Look-ups in named tables: a row name and a column name give one cell, copied from the table.

Nal.tsv
	Gozofuv	Lir	Nabal
Dapida	-10.17	-75.79	52.86
Dad	39.46	-47.58	48.39
Bop	39.28	-51.55	56.57
Barid	9.69	36.03	68.38
Bisak	-16.90	19.29	-12.04
Pipuzos	28.91	54.10	-46.98

Nabal of Bop = 56.57
Nabal of Dapida = 52.86
Gozofuv of Bop = 39.28
Lir of Bop = -51.55
Gozofuv of Bisak = -16.90
Nabal of Dad = 48.39

Kevat =
,Dameb,Nafu,Revara,Bosotu,Lunezu,Kema
Vadomaf,220,187,168,202,203,158
Nen,78,47,195,150,134,223
Moriru,171,205,48,204,225,224
Veged,140,126,150,105,97,129
Kikotek,75,106,195,203,73,111
Gedi,204,139,208,118,220,166
Nolerok,148,69,201,221,176,122

Moriru, Lunezu => 225
Moriru, Revara => 48
Moriru, Nafu => 205
Vadomaf, Lunezu => 203
Veged, Nafu => 126
Moriru, Bosotu => 204
Gedi, Kema => 166
Vadomaf, Kema => 158
Nen, Kema => 223
Nen, Lunezu => 134
Row with the largest Dameb: Vadomaf

Zuto =
         Tivud  Pas
Nimape     228  161
Gusu       178  121
Lokulam     87  131
Bif        121  120
Vere        83  131
Vuf        176  108
Buben      137  153
Zisusi     117  175
Filosuk     84   63
Kol        219  143
Dete       137   81

What is the Tivud of Kol in Zuto?
219
What is the Tivud of Bif in Zuto?
121
What is the Pas of Filosuk in Zuto?
63
What is the Tivud of Zisusi in Zuto?
117
What is the Pas of Bif in Zuto?
120
What is the Tivud of Dete in Zuto?
137
What is the Tivud of Buben in Zuto?
137
What is the Pas of Nimape in Zuto?
161
What is the Tivud of Lokulam in Zuto?
87
What is the Tivud of Nimape in Zuto?
228
What is the Pas of Gusu in Zuto?
121
What is the Tivud of Gusu in Zuto?
178
What is the Tivud of Vere in Zuto?
83
What is the Pas of Lokulam in Zuto?
131

Nog
|  | Lebova | Kefelu | Kadele | Goz | Vogez | Kip | Zugi | Muguk |
|---|---|---|---|---|---|---|---|---|
| Pomabu | 5666 | 4161 | 6074 | 6742 | 4552 | 4671 | 7189 | 4637 |
| Maso | 4925 | 4256 | 5186 | 4219 | 3337 | 4711 | 4919 | 5183 |
| Fev | 4227 | 4029 | 7853 | 5949 | 4236 | 5152 | 5825 | 5694 |
| Bufo | 3846 | 4611 | 5418 | 3648 | 4448 | 4970 | 4103 | 5312 |
| Mife | 5089 | 5113 | 2391 | 3275 | 4382 | 4407 | 3553 | 4253 |
| Gikol | 4394 | 5473 | 3514 | 4493 | 5585 | 4712 | 2735 | 4407 |
| Mivar | 5284 | 3943 | 8577 | 8224 | 3199 | 5053 | 5103 | 5818 |
| Pobose | 5186 | 4259 | 5845 | 5882 | 4768 | 4738 | 6838 | 4709 |

What is the Vogez of Bufo in Nog?
4448
What is the Lebova of Fev in Nog?
4227
What is the Kefelu of Pomabu in Nog?
4161
What is the Kefelu of Mivar in Nog?
3943
What is the Zugi of Mife in Nog?
3553
What is the Muguk of Fev in Nog?
5694
What is the Kip of Gikol in Nog?
4712
What is the Lebova of Mivar in Nog?
5284
What is the Kadele of Maso in Nog?
5186
What is the Vogez of Mife in Nog?
4382
What is the Zugi of Pomabu in Nog?
7189
What is the Zugi of Gikol in Nog?
2735
What is the Muguk of Pomabu in Nog?
4637
What is the Kadele of Pobose in Nog?
5845
What is the Muguk of Mivar in Nog?
5818
What is the Lebova of Maso in Nog?
4925
What is the Kip of Fev in Nog?
5152
Row with the largest Goz: Mivar

Table Nogened
|  | Sesakor | Buru | Defup | Mufamer | Tes | Safolo |
|---|---|---|---|---|---|---|
| Manoz | 62783 | 23690 | 57952 | 73552 | 31227 | 34584 |
| Kul | 32078 | 29620 | 18551 | 14427 | 48599 | 36324 |
| Kas | 56160 | 64279 | 69598 | 74710 | 38997 | 52312 |
| Bifod | 32778 | 73258 | 46152 | 31764 | 62589 | 69766 |
| Zor | 44771 | 28436 | 39436 | 11815 | 53574 | 19741 |
| Lun | 61093 | 17379 | 55936 | 40931 | 40673 | 13518 |
| Sobe | 26810 | 75223 | 33700 | 34528 | 52359 | 68497 |
| Mami | 56975 | 42382 | 54160 | 81549 | 23540 | 42345 |
| Daruz | 23815 | 64635 | 24837 | 32253 | 53608 | 70653 |
| Vizeko | 23436 | 56784 | 21935 | 26562 | 55702 | 68351 |
| Karotof | 29806 | 45380 | 29033 | 17972 | 67531 | 65201 |

What is the Tes of Mami in Nogened?
23540
What is the Defup of Mami in Nogened?
54160
What is the Buru of Manoz in Nogened?
23690
What is the Buru of Bifod in Nogened?
73258
What is the Mufamer of Daruz in Nogened?
32253
What is the Sesakor of Manoz in Nogened?
62783
What is the Safolo of Kul in Nogened?
36324
What is the Mufamer of Mami in Nogened?
81549
What is the Mufamer of Lun in Nogened?
40931
What is the Buru of Lun in Nogened?
17379
What is the Mufamer of Manoz in Nogened?
73552
What is the Buru of Karotof in Nogened?
45380
What is the Buru of Mami in Nogened?
42382
What is the Tes of Kul in Nogened?
48599
What is the Safolo of Daruz in Nogened?
70653
What is the Tes of Bifod in Nogened?
62589
What is the Defup of Karotof in Nogened?
29033
What is the Tes of Kas in Nogened?
38997
What is the Defup of Daruz in Nogened?
24837

Dibovak:
       Tad  Nanut  Dobazu  Baki  Kapi  Defu
Bagig   82    193     130   187   101   167
Nes    162     67      93    25   157    71
Nuz     95    125      89    71   113    97
Nazem  100     88      81    61   105    79
Vezi    64    137     134    51    91    65

Vezi, Kapi: 91
Nes, Nanut: 67
Vezi, Defu: 65
Vezi, Tad: 64
Nuz, Kapi: 113
Bagig, Defu: 167
Vezi, Baki: 51
Nuz, Baki: 71
Nazem, Tad: 100
Nes, Kapi: 157
Nazem, Defu: 79
Which row has the largest Baki? Bagig

Table Sito
,Mupera,Kot,Mesedon,Tagaze
Nuzu,160,128,131,148
Nuzime,35,81,56,128
Fevis,96,127,163,105
Gab,184,81,121,146
Vunebe,159,165,105,219
Kob,73,110,103,52
Ridu,174,65,240,135

Ridu, Mupera -> 174
Nuzu, Kot -> 128
Vunebe, Mesedon -> 105
Vunebe, Tagaze -> 219
Nuzime, Mupera -> 35
Kob, Mesedon -> 103
Ridu, Tagaze -> 135

Table Teb
           Guv  Topifid   Boleg
Fofe    -13123   -16511   -9212
Dat      -3684   -57734   23312
Nar       4586   -60619   50675
Bulop    -2994   -70645   27429
Sef      -5207   -30036   16414
Ninepo  -14911   -12378  -13661
Zuf     -12467   -31054   -8923
Kon      -8787   -32877    2232
Niv      -1761   -39837   26940
Navo      1438   -56646   38255

Topifid of Niv is -39837
Topifid of Ninepo is -12378
Guv of Ninepo is -14911
Topifid of Bulop is -70645
Boleg of Bulop is 27429
Topifid of Nar is -60619
Boleg of Niv is 26940
Boleg of Kon is 2232
Topifid of Kon is -32877
Guv of Navo is 1438
Boleg of Sef is 16414
Boleg of Nar is 50675
Guv of Zuf is -12467
Boleg of Navo is 38255
Guv of Kon is -8787
Guv of Niv is -1761
Boleg of Zuf is -8923
Guv of Nar is 4586
Guv of Bulop is -2994

Firod:
cols = Daro, Ran
Zep: [32, 69]
Bebage: [155, 9]
Zasipen: [148, 148]
Meb: [174, 1]
Sul: [16, 35]
Foz: [29, 89]
Kivi: [140, 133]
Vizok: [242, 90]
Poted: [138, 152]
Gup: [119, 135]

What is the Daro of Poted in Firod?
138
What is the Ran of Foz in Firod?
89
What is the Daro of Foz in Firod?
29
What is the Ran of Zep in Firod?
69
What is the Daro of Zep in Firod?
32
What is the Ran of Poted in Firod?
152
What is the Daro of Kivi in Firod?
140
What is the Daro of Sul in Firod?
16
What is the Ran of Meb in Firod?
1
What is the Ran of Kivi in Firod?
133
What is the Ran of Zasipen in Firod?
148
What is the Daro of Vizok in Firod?
242
What is the Daro of Gup in Firod?
119
What is the Daro of Meb in Firod?
174
What is the Ran of Bebage in Firod?
9
What is the Ran of Sul in Firod?
35
What is the Ran of Gup in Firod?
135
What is the Ran of Vizok in Firod?
90
What is the Daro of Zasipen in Firod?
148
What is the Daro of Bebage in Firod?
155

Nitodav =
         Fudarut  Verolo
Veseki     10.03   27.77
Remafef    14.89   11.38
Rabepig   -18.56   29.04
Fil        17.87    7.77
Kozulaz    15.29  -46.12
Nitad       4.50  -17.17
Dopug      20.93    1.59
Mig        11.50  -11.91
Popom     -64.59    2.74
Pofota     11.22    6.99
Zigil      -4.53   -8.43
Gonapi    -12.85   98.59
Ser        39.15   16.08

What is the Fudarut of Gonapi in Nitodav? -12.85
What is the Verolo of Ser in Nitodav? 16.08
What is the Fudarut of Dopug in Nitodav? 20.93
What is the Verolo of Dopug in Nitodav? 1.59
What is the Verolo of Fil in Nitodav? 7.77
What is the Verolo of Gonapi in Nitodav? 98.59
What is the Fudarut of Nitad in Nitodav? 4.50
What is the Verolo of Remafef in Nitodav? 11.38
What is the Fudarut of Zigil in Nitodav? -4.53
What is the Verolo of Kozulaz in Nitodav? -46.12
What is the Fudarut of Rabepig in Nitodav? -18.56
Row with the largest Verolo: Gonapi

Togif
         Pil  Sefam  Gopenan  Niv  Ker  Poboro
Seb      0.6    0.5      0.1  0.7  0.7     0.4
Pesufu   0.3    0.7      0.1  0.3  0.3     0.5
Rin      0.2    0.6      0.5  0.3  0.6     0.7
Ragudud  0.7    0.7      0.4  0.7  0.4     0.8

What is the Pil of Rin in Togif? 0.2
What is the Niv of Rin in Togif? 0.3
What is the Poboro of Pesufu in Togif? 0.5
What is the Niv of Ragudud in Togif? 0.7
What is the Sefam of Pesufu in Togif? 0.7
What is the Poboro of Seb in Togif? 0.4
What is the Ker of Ragudud in Togif? 0.4
What is the Pil of Pesufu in Togif? 0.3
What is the Gopenan of Seb in Togif? 0.1
What is the Gopenan of Rin in Togif? 0.5
What is the Sefam of Rin in Togif? 0.6
What is the Gopenan of Pesufu in Togif? 0.1
What is the Sefam of Ragudud in Togif? 0.7
What is the Ker of Pesufu in Togif? 0.3
What is the Niv of Seb in Togif? 0.7
What is the Ker of Rin in Togif? 0.6
What is the Pil of Seb in Togif? 0.6
What is the Ker of Seb in Togif? 0.7
Row with the largest Ker: Seb

